Below is a small trained network, with its code and all its weights. Each question gives an input and a class and asks what happens when units are switched off, that is, made to give their printed mean instead of their output.

import numpy as np


def w(rows, s, z=0):
    codes = np.array(rows[::2]) - 128.0
    scale = np.full(codes.shape[1], s)
    scale[-1] = z or s
    return codes * scale


def f(y):
    return y / 2 * (1 + np.tanh(0.7978845608 * (y + 0.044715 * y**3)))


def log_softmax(a):
    a = a - a.max(-1, keepdims=True)
    return a - np.log(np.exp(a).sum(-1, keepdims=True))


def net(x, mask):
    res = np.array(x, float).reshape(1, 8) / 4 @ E
    y = f(res @ A[0][:, :-1].T + A[0][:, -1])
    res = res + np.where(mask, y, B[0][:, -1]) @ B[0][:, :-1]
    return log_softmax(res[-1] @ U[:, :-1].T + U[:, -1])


A, B = {}, {}
E = w([
[108,112,149,125,135,115,135,149,132,123,131],'x0',
[144,96,213,164,102,183,163,56,116,225,214],'x1',
[147,168,95,137,142,183,249,214,97,118,97],'x2',
[126,143,134,138,109,127,116,152,134,146,118],'x3',
[141,128,114,131,106,143,124,112,122,119,126],'x4',
[120,144,128,138,127,115,121,143,129,155,119],'x5',
[47,63,61,151,172,236,92,120,165,167,102],'x6',
[131,151,144,129,154,140,127,123,144,115,129],'x7',
],0.015)
A[0] = w([
[101,130,86,144,146,209,208,167,123,152,105,58],'neuron 0',
[84,106,95,140,145,170,116,125,145,130,105,155],'neuron 1',
[169,168,121,146,126,128,249,164,102,121,113,141],'neuron 2',
[132,95,145,133,139,203,124,120,139,175,145,91],'neuron 3',
[81,99,109,140,155,177,56,115,141,141,122,134],'neuron 4',
[150,146,158,139,109,52,98,96,132,100,131,254],'neuron 5',
[114,113,193,157,112,193,197,89,129,210,168,103],'neuron 6',
[160,126,211,143,106,144,171,86,114,196,187,147],'neuron 7',
[127,116,158,128,132,135,126,108,142,153,146,143],'neuron 8',
],0.021,0.0095)
B[0] = w([
[242,150,158,135,218,155,145,174,58,106,140,218],'neuron 0',
[129,104,171,151,211,168,130,188,171,182,118,197],'neuron 1',
[44,168,95,109,39,125,207,116,155,39,84,217],'neuron 2',
[127,147,58,92,149,70,119,106,85,147,162,191],'neuron 3',
[4,141,99,122,124,100,77,139,171,176,106,207],'neuron 4',
[227,103,97,126,201,85,87,127,136,60,140,217],'neuron 5',
[93,150,93,101,126,79,66,101,3,50,149,248],'neuron 6',
[157,92,235,182,60,212,105,105,117,170,136,252],'neuron 7',
[135,123,117,109,118,93,169,97,127,138,188,170],'neuron 8',
],0.019,0.04)
U = w([
[200,141,129,100,175,94,60,138,66,52,134,252],'0',
[195,44,223,176,55,116,76,55,160,150,177,88],'1',
[108,153,93,83,75,113,204,156,215,93,51,169],'2',
[91,155,206,132,11,186,172,95,92,94,116,30],'3',
[54,89,122,129,147,116,98,164,254,188,76,120],'4',
[24,107,130,93,99,93,66,87,117,195,182,65],'5',
[165,157,153,120,190,205,202,222,137,168,78,65],'6',
],0.009,0.0038)

Each question gives the input, the list of numbers given to net, and the class t.
The units are the neurons (one row each of A and B). Each row of codes is followed by its name. A weight is (code - 128) times the scale printed after its matrix; where a second scale follows, it is the last column's (A, B and U).
mask holds one flag per neuron, in row order. A switched-off neuron (its flag False) gives its mean, the last column of its row in B, instead of its output. The means were averaged over made-up inputs and are rounded, as every weight is.
A unit's drop is (log p(t) with every unit on - log p(t) with that unit switched off) / (log p(t) with every unit on - log p(t) with every unit switched off).
The circuit of an input: a set's keep is (log p(t) with only the set's units on - log p(t) with every unit switched off) / (log p(t) with every unit on - log p(t) with every unit switched off). Starting from all 9 units, units are removed one at a time, each time the one whose removal leaves the highest keep (on an exact tie, the one counted first), for as long as the keep stays at least 0.8.
units of the circuit, in order: the units of the circuit, biggest drop first
most important unit: the unit with the biggest drop
k most important neurons: the k neurons with the biggest drops, biggest first
drop of u: that unit's drop, to one decimal
input [3,-3,1,2,8,-8,-8,3], class 2: 2 most important neurons	(neuron 2; neuron 6)
input [-7,6,-3,0,2,-6,-3,3], class 1: units of the circuit, in order	(neuron 7)
input [-6,-2,1,-7,-4,-6,-8,-2], class 2: units of the circuit, in order	(neuron 2; neuron 6)
input [4,-2,1,-7,0,-5,-8,1], class 2: units of the circuit, in order	(neuron 2; neuron 6)
input [-6,0,1,6,-7,-7,-6,-7], class 2: units of the circuit, in order	(neuron 6; neuron 2)
input [2,5,0,6,1,8,0,-5], class 1: 2 most important neurons	(neuron 7; neuron 2)
input [0,-7,-1,-6,-4,2,1,0], class 4: units of the circuit, in order	(neuron 6; neuron 0)
input [5,6,1,2,-3,1,-8,8], class 3: 3 most important neurons	(neuron 2; neuron 7; neuron 6)
input [6,0,1,1,-5,-4,3,-7], class 6: 2 most important neurons	(neuron 6; neuron 5)
input [-1,5,3,1,4,1,0,0], class 3: 2 most important neurons	(neuron 5; neuron 7)
input [2,2,-7,3,-6,-8,1,-6], class 5: 2 most important neurons	(neuron 0; neuron 4)
input [-4,-1,5,-8,-2,0,1,-3], class 6: 2 most important neurons	(neuron 0; neuron 6)
input [-3,0,7,4,-8,3,6,2], class 6: 3 most important neurons	(neuron 1; neuron 5; neuron 0)
input [7,1,-5,0,-4,-8,-1,8], class 1: most important unit	neuron 6
input [-8,-7,0,-7,8,-4,1,7], class 4: 2 most important neurons	(neuron 6; neuron 0)
input [8,5,6,-1,7,-5,0,-5], class 3: 3 most important neurons	(neuron 2; neuron 5; neuron 7)
input [-1,1,-2,4,3,-6,0,-6], class 1: 2 most important neurons	(neuron 6; neuron 0)
input [4,8,0,4,7,1,-2,-2], class 1: 2 most important neurons	(neuron 7; neuron 2)
input [-7,-7,2,-8,8,8,-5,6], class 2: 2 most important neurons	(neuron 2; neuron 6)
input [0,-8,6,3,1,0,-3,2], class 2: units of the circuit, in order	(neuron 2)
input [-8,5,-3,-3,8,7,-4,2], class 1: drop of neuron 7	1.5
input [-6,-5,-1,-3,2,5,2,-4], class 4: drop of neuron 6	0.2
input [-7,2,6,0,6,-5,-6,7], class 3: drop of neuron 7	0.0
input [-3,-4,3,-4,-6,3,8,-4], class 6: drop of neuron 0	0.7
